How the objects are linked:
from | ^ * §
gf | lz dz rd
lh | rt fp hn
gt | zz nc hh
fc | zq gd pc
nr | gf sn pn
sl | br lb bn
dl | nj cc rz
dz | dn lm gf
fl | rg gm bl
nc | fb ch gt
zh | ns pm cq
bn | jh sl qq
nf | cj jt rg
rp | hm qj pb
cm | nc ql cd
cq | lb zh qz
ct | mn ml ch
nz | fc nb tl
fb | ql zn zz
tg | zh qt br
fp | gh pz lh
sn | dz qr nr
pf | hn sr qr
gn | qs jh jg
hb | pb jd gq
bq | dl gq ms
tl | pc nz qt
gl | hb ds nj
pp | qq qs fq
gq | cc hb bq
dr | gr rd bs
cj | fq jg zg
rl | jr cl mn
dt | nz zq sf
ds | jd hm gl
sr | lh zp pf
zp | fp jb sr
qz | sl cq qs
zn | bp mn fb
lq | nr lz gr
jm | sr rt rf
pj | ms tn bz
rz | tn dl zl
qq | gn bn jt
pc | dt fc pm
zq | nb hj dt
cc | gl pb dl
tc | ml jr bp
jg | pp gn cj
zg | gm cj fs
hj | hh cd zq
ch | zn ct nc
gh | jb bl rt
rd | lq gf dr
sf | tl dt ns
pb | ds rp cc
mn | tc rl zn
jd | rp zm hb
tn | bq nj pj
fq | jt pp gm
ms | rz bq cl
rg | zg nf jz
rt | zp gh jm
zz | cm fb lp
qs | bn qz pp
ns | qt sf lb
dn | qr rf lz
br | cq tg jh
hh | lp gt nb
lb | tg ns sl
gd | hj lp fc
gm | nf fq fl
lz | sn dn lq
qm | dr pn ng
jt | jg qq nf
bl | jz fl gh
hn | jm lh lm
ft | ng sq hm
qt | pm tl tg
ml | rl bz ct
qr | lm pf sn
pm | sf pc zh
bs | sq dr qj
pn | rd nr qm
gr | pn lq sq
cd | gt cm hj
rf | pf jm dn
pz | bl fs fp
lm | rf hn dz
jh | qz br gn
sq | qm gr ft
nj | gq gl tn
ql | ch bp cm
cl | zl ms rl
jb | pz jz zp
jz | fs rg jb
lp | cd zz gd
qj | ft bs rp
nb | gd hh nz
bz | cl pj ml
fs | fl zg pz
hm | zm ft ds
zl | pj rz jr
ng | bs qm zm
zm | qj ng jd
jr | bz zl tc
bp | ct tc ql

In the rows, zero is written as 146.

The rows follow the links: the fewer symbols apart two objects are, the more alike their rows tend to be.

Object, then a row for it; each showing differs a little:
dn: 136	165	217	127	226	243	138	184	200	88	72	122	182	224	244	156	121	95	162	159	160	157	189	146	117	192	170	143	222	132	32	132	101	208	123	187	152	175	171	174	196	172	131
nc: 114	149	135	208	89	75	128	79	134	189	151	136	144	79	74	159	183	171	150	87	127	123	137	114	175	142	38	121	116	156	256	131	185	96	175	83	160	134	32	138	75	113	102
zm: 204	166	289	148	172	184	153	221	156	148	13	183	167	239	216	191	141	116	129	164	157	82	157	98	155	84	99	135	148	101	125	154	149	206	196	144	166	160	152	130	175	124	208
pz: 117	117	99	111	193	191	160	117	146	112	211	132	158	179	201	144	110	128	166	166	171	221	155	216	102	216	262	145	177	165	26	141	98	156	79	204	122	155	225	200	191	191	126
rl: 151	65	238	172	55	97	148	112	109	231	110	220	118	153	118	179	201	175	179	159	133	82	93	120	157	109	58	180	88	124	211	156	178	136	193	61	179	123	134	172	119	99	174
zh: 153	129	37	155	135	150	139	119	203	127	216	106	177	89	58	112	167	176	121	80	110	172	191	107	157	118	226	124	169	134	220	102	152	79	122	88	47	170	96	119	131	174	67
sq: 186	255	218	158	216	170	149	223	132	102	39	131	149	198	212	187	96	92	97	156	174	100	152	154	164	123	81	106	149	142	102	178	154	217	181	219	197	146	136	106	147	146	206
zl: 171	106	249	202	91	93	168	111	103	201	89	216	143	165	132	212	174	138	148	106	161	76	93	109	170	75	46	129	81	102	206	152	184	138	211	82	153	130	106	138	106	116	157
zz: 132	125	139	208	85	99	133	73	144	185	142	151	134	90	64	169	182	162	135	73	124	110	141	134	175	125	59	120	119	143	248	125	193	90	163	69	130	140	35	149	69	128	77
gq: 154	184	230	183	138	48	146	168	92	201	86	178	166	175	200	189	153	190	147	186	172	147	150	105	163	130	48	128	98	148	190	179	154	158	186	173	227	131	127	132	153	52	280
cl: 173	96	250	199	82	95	161	108	106	212	91	222	137	168	126	203	182	143	155	121	153	74	94	110	172	81	51	140	87	105	207	154	185	139	215	76	155	124	108	152	108	116	157
pj: 169	128	244	213	107	79	169	118	100	202	88	209	150	167	135	213	165	132	142	106	164	80	94	108	174	78	43	117	85	107	212	151	189	141	218	98	162	128	91	128	103	115	160
cq: 172	91	49	143	127	172	152	104	189	140	222	136	169	125	68	136	161	178	104	92	118	184	203	158	147	115	276	130	154	123	180	105	147	81	95	88	30	174	134	151	156	177	68
nj: 150	191	225	191	138	40	150	161	84	196	92	178	159	166	192	192	148	176	142	170	176	142	137	97	165	123	43	119	86	145	196	178	159	153	192	172	219	130	113	122	140	56	260
bq: 159	193	220	211	137	43	159	139	86	188	90	182	161	157	168	206	153	154	132	137	180	121	118	96	181	102	30	104	87	133	207	173	174	149	206	159	200	126	92	114	119	76	224
hj: 168	65	129	159	48	148	139	85	146	206	157	174	87	101	35	148	192	183	117	121	94	97	146	191	164	120	116	174	109	141	228	141	192	93	135	43	118	145	101	188	88	135	76
ch: 104	140	151	184	75	51	123	97	120	208	153	152	125	78	97	136	190	198	179	139	131	136	116	109	163	158	23	158	112	171	257	150	172	107	177	101	206	120	65	142	92	86	159
rz: 164	168	235	218	129	61	165	124	92	191	88	199	156	159	150	214	152	136	140	108	175	97	103	101	183	87	30	97	79	123	213	160	183	140	214	134	177	129	84	110	107	102	189
dz: 138	158	223	121	218	241	142	182	194	96	67	127	184	231	250	160	124	113	164	170	157	159	197	157	118	202	174	145	214	138	33	134	104	205	118	186	164	180	168	185	203	157	145
jb: 116	135	94	110	201	188	161	132	137	109	206	128	150	171	200	141	103	126	164	171	176	216	153	227	107	223	248	147	171	173	24	151	105	163	79	220	132	157	222	194	187	191	129
cm: 126	141	138	209	92	86	133	76	138	189	146	142	140	81	64	158	183	163	142	79	127	118	139	122	173	134	45	119	114	152	255	131	183	92	170	81	141	142	26	145	69	120	86
rf: 126	204	183	126	237	244	147	191	189	58	100	103	170	188	225	133	103	59	174	129	170	140	140	142	124	178	165	132	221	143	36	133	109	216	147	203	144	155	162	140	167	216	99
gn: 152	123	8	91	134	153	156	154	145	127	277	138	113	97	95	86	127	161	133	173	141	190	125	200	127	146	282	189	138	168	127	152	135	121	110	169	92	137	237	130	167	197	134
ql: 103	149	143	193	84	54	125	89	126	201	158	142	134	74	86	141	187	188	172	119	127	137	126	108	170	150	26	144	112	168	259	143	176	105	177	97	192	127	49	135	84	91	143
tg: 157	116	41	156	132	154	146	113	194	130	216	119	179	107	57	117	161	174	116	74	109	177	199	125	155	117	240	123	171	123	207	101	152	78	119	86	37	177	103	131	144	179	62

Each walk starts at a row. The symbols on each line, taken left to right, move it on to the next object.
Each answer is a row, close to the row of the object it stands for.
---
106	134	156	174	69	53	118	101	116	221	155	163	123	77	103	131	194	199	182	152	131	128	114	105	168	160	24	170	113	168	252	160	172	111	180	96	212	118	79	150	99	79	176
* § § ^ ^ * 113	99	182	162	48	60	125	109	111	232	142	185	113	99	110	132	196	207	195	177	126	122	108	115	158	152	36	188	101	163	235	164	167	119	179	88	215	116	111	164	111	71	190
§ ^ ^ ^ § ^ § 106	150	136	206	92	61	127	85	131	197	153	141	137	75	82	147	182	177	161	102	133	129	131	112	169	145	29	134	118	164	256	140	179	101	177	92	174	131	38	139	75	100	129
---
205	148	293	150	161	173	158	216	153	155	17	192	171	241	217	193	147	135	132	173	154	89	159	101	153	94	97	143	146	97	124	158	150	200	188	140	170	157	161	137	182	110	219
§ ^ § * 189	133	293	143	145	150	151	205	145	179	32	202	176	239	223	187	165	170	147	203	154	115	169	100	151	110	106	160	133	110	139	159	142	187	177	139	184	154	167	155	189	83	255
§ ^ § ^ 166	163	246	160	136	75	143	185	108	203	73	187	165	199	214	181	160	194	156	210	165	152	165	102	157	138	75	153	110	140	170	172	144	168	170	168	224	139	150	152	178	46	290
---
109	189	88	107	212	185	157	154	126	86	197	106	124	149	197	129	88	90	155	174	182	197	123	227	116	223	205	150	172	187	29	164	114	185	107	245	167	129	217	159	166	203	137
§ * § 109	221	116	118	231	202	154	175	148	62	159	96	138	141	200	124	85	63	160	148	177	159	108	188	127	199	171	137	193	177	34	154	116	211	143	242	170	136	194	128	152	228	113
§ ^ § * 119	218	149	122	239	222	157	187	170	53	133	99	157	161	205	129	91	53	165	135	177	143	113	164	131	181	156	132	212	160	34	143	112	210	149	226	155	145	176	123	159	229	98
---
199	230	248	160	205	180	157	221	141	114	23	150	158	208	210	191	111	87	104	147	171	90	148	128	162	97	84	110	151	121	112	165	156	219	197	191	178	150	138	100	152	145	187
* * ^ § § * § 194	249	228	162	217	178	152	225	133	108	31	139	153	201	213	195	103	86	99	152	169	93	149	139	166	101	81	106	148	131	106	169	156	218	189	210	187	150	137	107	145	148	195
§ ^ * § § * 201	212	265	158	195	184	159	226	145	120	16	163	164	220	210	193	119	97	113	148	167	80	146	113	163	89	86	117	148	109	115	163	160	218	193	174	166	153	146	106	157	141	189
---
164	101	48	155	130	166	154	108	192	134	223	130	178	120	63	126	165	177	109	89	115	182	197	139	151	118	256	125	159	120	197	103	151	77	106	88	34	180	121	142	148	176	66
§ ^ § § ^ ^ * 179	71	42	124	118	175	161	112	169	148	236	147	148	137	76	132	155	184	103	120	118	185	189	190	136	131	290	149	139	125	157	126	149	83	90	105	42	171	180	168	161	176	91
§ * § § * 166	89	23	98	120	160	160	135	144	146	269	147	115	113	87	104	137	177	125	161	132	193	154	210	136	145	290	181	128	152	141	152	139	107	91	142	76	156	226	155	165	182	128
---
165	69	132	178	55	142	133	82	144	200	151	169	100	106	42	161	196	177	116	96	100	99	146	180	167	114	108	158	103	136	231	138	199	97	141	35	115	148	78	185	81	130	67
^ * § § ^ * 149	94	142	194	70	124	138	68	146	192	146	159	124	101	45	171	188	162	119	78	115	101	147	159	172	115	83	130	111	136	238	132	195	93	153	48	116	150	55	170	75	134	59
§ * ^ 146	107	144	204	77	116	139	72	143	187	140	152	135	96	52	171	183	160	129	77	121	103	149	145	171	122	71	127	117	137	244	127	197	95	160	54	126	147	38	157	73	129	68
---
111	173	86	102	204	184	161	147	127	95	198	116	129	157	203	134	95	104	157	181	182	204	129	232	109	225	220	153	165	183	26	164	112	182	93	242	165	138	221	178	175	197	133
§ ^ * § 106	203	91	111	218	183	155	167	129	82	185	103	127	142	195	123	82	80	159	173	188	182	113	216	120	210	187	149	176	189	27	166	115	196	119	254	172	132	208	148	158	208	128
§ ^ § § 132	173	208	122	231	248	143	183	200	77	74	118	186	210	232	150	120	83	169	146	162	147	169	141	120	186	166	137	225	129	31	122	106	212	132	188	155	174	168	163	189	194	117
---
180	138	270	147	138	117	146	194	126	198	54	194	165	220	224	183	166	188	155	217	156	138	170	99	149	131	94	159	122	125	154	169	141	174	165	149	206	149	168	161	188	62	277
§ ^ * ^ § 169	147	259	155	135	99	137	188	117	200	65	197	161	209	220	177	164	197	154	214	158	146	173	102	152	134	85	158	119	139	161	170	140	167	168	160	217	145	163	153	182	52	281
* § § § § ^ ^ 161	186	221	219	128	53	162	136	85	190	94	189	160	159	155	211	150	143	136	121	177	107	111	98	179	88	29	93	84	128	208	162	180	145	214	145	184	124	84	111	110	94	207
